Below is a small trained network, with its code and all its weights. Each question gives an input and a target symbol and asks what happens when units are switched off, that is, made to give their printed mean instead of their output.

import numpy as np


def w(rows, s, z=0):
    codes = np.array(rows[::2]) - 128.0
    scale = np.full(codes.shape[1], s)
    scale[-1] = z or s
    return codes * scale


def norm(h):
    return h / np.sqrt((h * h).mean(-1, keepdims=True) + 1e-5)


def f(y):
    return y / 2 * (1 + np.tanh(0.7978845608 * (y + 0.044715 * y**3)))


def softmax(a):
    e = np.exp(a - a.max(-1, keepdims=True))
    return e / e.sum(-1, keepdims=True)


def log_softmax(a):
    a = a - a.max(-1, keepdims=True)
    return a - np.log(np.exp(a).sum(-1, keepdims=True))


def net(x, mask):
    ids = ['αγθξπστφψω'.index(c) for c in x.split()]
    T = len(ids)
    res = E[ids] + P[:T]
    r = norm(res)
    for j in range(3):
        rows = slice(3 * j, 3 * j + 3)
        q, k, v = (r @ M[0][rows].T for M in (Q, K, V))
        z = softmax(np.where(np.tri(T) > 0, q @ k.T / 3**0.5, -1e9)) @ v
        o = O[0][rows]
        res = res + np.where(mask[j], z, o[:, -1]) @ o[:, :-1]
    y = f(norm(res) @ A[0][:, :-1].T + A[0][:, -1])
    res = res + np.where(mask[3:15], y, B[0][:, -1]) @ B[0][:, :-1]
    return log_softmax(norm(res)[-1] @ U[:, :-1].T + U[:, -1])


Q, K, V, O, A, B = {}, {}, {}, {}, {}, {}
E = w([
[75,18,185,114],'α',
[96,113,113,154],'γ',
[153,77,135,89],'θ',
[252,32,174,115],'ξ',
[78,211,222,122],'π',
[137,114,203,94],'σ',
[158,82,18,155],'τ',
[148,90,156,167],'φ',
[156,137,93,191],'ψ',
[59,164,51,196],'ω',
],0.016)
P = w([
[65,60,156,229],'0',
[251,167,100,87],'1',
[17,33,44,51],'2',
[253,159,109,76],'3',
[34,16,64,30],'4',
[254,164,109,70],'5',
[41,7,74,4],'6',
[248,164,114,66],'7',
],0.0078)
Q[0] = w([
[146,222,131,249],'H1',
[154,80,89,185],'H1',
[93,133,109,96],'H1',
[55,151,47,169],'H2',
[124,114,122,125],'H2',
[60,148,193,139],'H2',
[126,152,101,77],'H3',
[105,160,126,143],'H3',
[132,141,151,89],'H3',
],0.015)
K[0] = w([
[71,225,6,216],'H1',
[194,8,60,145],'H1',
[87,124,159,172],'H1',
[76,210,35,187],'H2',
[109,130,177,166],'H2',
[30,143,218,97],'H2',
[50,66,137,127],'H3',
[100,153,169,153],'H3',
[93,61,116,84],'H3',
],0.011)
V[0] = w([
[112,253,135,141],'H1',
[99,136,114,87],'H1',
[137,163,160,205],'H1',
[96,208,75,170],'H2',
[180,53,164,105],'H2',
[255,122,96,164],'H2',
[145,187,203,81],'H3',
[117,86,114,93],'H3',
[154,140,131,97],'H3',
],0.0072)
O[0] = w([
[250,91,164,132,55],'H1',
[114,184,110,84,125],'H1',
[191,88,253,134,95],'H1',
[16,125,23,38,2],'H2',
[121,224,129,133,236],'H2',
[10,207,125,11,137],'H2',
[208,84,163,114,140],'H3',
[135,154,196,64,178],'H3',
[95,194,102,187,126],'H3',
],0.0041,0.0037)
A[0] = w([
[205,149,78,102,58],'N1',
[98,92,85,70,70],'N2',
[157,189,44,182,3],'N3',
[158,97,68,76,140],'N4',
[100,195,161,250,195],'N5',
[100,194,140,93,114],'N6',
[133,168,135,137,44],'N7',
[146,70,184,104,130],'N8',
[64,134,63,185,204],'N9',
[25,124,99,124,181],'N10',
[139,107,154,165,135],'N11',
[187,31,80,152,143],'N12',
],0.015,0.0048)
B[0] = w([
[123,83,83,111,162],'N1',
[87,124,128,175,175],'N2',
[244,236,132,135,152],'N3',
[60,128,144,141,177],'N4',
[151,62,64,187,171],'N5',
[153,83,101,154,156],'N6',
[154,143,141,129,120],'N7',
[62,164,108,127,254],'N8',
[69,160,178,66,197],'N9',
[164,56,152,214,210],'N10',
[75,110,103,104,153],'N11',
[118,65,159,208,162],'N12',
],0.011,0.0077)
U = w([
[178,12,157,54,31],'α',
[106,91,36,21,133],'γ',
[107,60,161,217,140],'θ',
[96,251,152,186,30],'ξ',
[213,132,222,210,5],'π',
[168,178,47,114,254],'σ',
[85,186,11,123,117],'τ',
[2,143,167,66,74],'φ',
[146,159,216,44,198],'ψ',
[181,89,51,117,157],'ω',
],0.016,0.0039)

Each question gives the input, a string of symbols that net reads in full, and the target symbol t.
The units are the heads (3 rows each of Q, K, V and O) and the neurons (one row each of A and B). Each row of codes is followed by its name. A weight is (code - 128) times the scale printed after its matrix; where a second scale follows, it is the last column's (O, A, B and U).
mask holds one flag per unit, heads first, then neurons. A switched-off unit (its flag False) gives its mean, the last column of its rows in O or B, instead of its output. The means were averaged over made-up inputs and are rounded, as every weight is.
A unit's drop is (log p(t) with every unit on - log p(t) with that unit switched off) / (log p(t) with every unit on - log p(t) with every unit switched off).
The circuit of an input: a set's keep is (log p(t) with only the set's units on - log p(t) with every unit switched off) / (log p(t) with every unit on - log p(t) with every unit switched off). Starting from the 12 units with the biggest drops (on a tie, the unit counted first), units are removed one at a time, each time the one whose removal leaves the highest keep (on an exact tie, the one counted first), for as long as the keep stays at least 0.8.
circuit, biggest first: the units of the circuit, biggest drop first
k most important neurons: the k neurons with the biggest drops, biggest first
heads that matter: for each layer, one digit per head in row order, 1 if its drop is at least 0.15 and else 0, layers parted by /
drop of u: that unit's drop, to one decimal
input ω σ σ σ ω φ, target ω: 2 most important neurons -> (N9 N10)
input φ σ σ σ ξ θ ω θ, target γ: circuit, biggest first -> (N10)
input π ω π ψ σ, target θ: 3 most important neurons -> (N9 N12 N10)
input σ ψ σ θ α σ ψ, target φ: 4 most important neurons -> (N9 N5 N12 N4)
input σ τ π σ ω, target θ: 3 most important neurons -> (N10 N8 N12)
input γ σ ω σ ω τ, target τ: circuit, biggest first -> (H2 N3 N4)
input τ ξ σ α π σ ξ π, target π: heads that matter -> 000
input π φ ω σ ξ σ θ, target θ: heads that matter -> 100
input π π ω σ π ψ, target σ: circuit, biggest first -> (N3 N1)
input σ ξ σ σ ω σ γ, target θ: 2 most important neurons -> (N10 N12)
input σ π θ σ σ σ τ, target θ: 3 most important neurons -> (N12 N10 N8)
input π θ σ, target θ: 2 most important neurons -> (N10 N9)
input θ ξ ξ, target φ: 2 most important neurons -> (N10 N8)
input σ φ π, target θ: 2 most important neurons -> (N9 N5)
input σ σ π π σ π ξ, target θ: most important neuron -> (N12)
input ξ σ σ θ, target γ: 2 most important neurons -> (N1 N10)
input σ γ σ ω σ π, target π: drop of N2 -> 0.0
input ξ σ σ γ τ, target θ: drop of N8 -> 0.3
input α σ ω, target θ: drop of N10 -> 1.9
input ψ σ σ ψ θ α, target φ: most important neuron -> (N10)
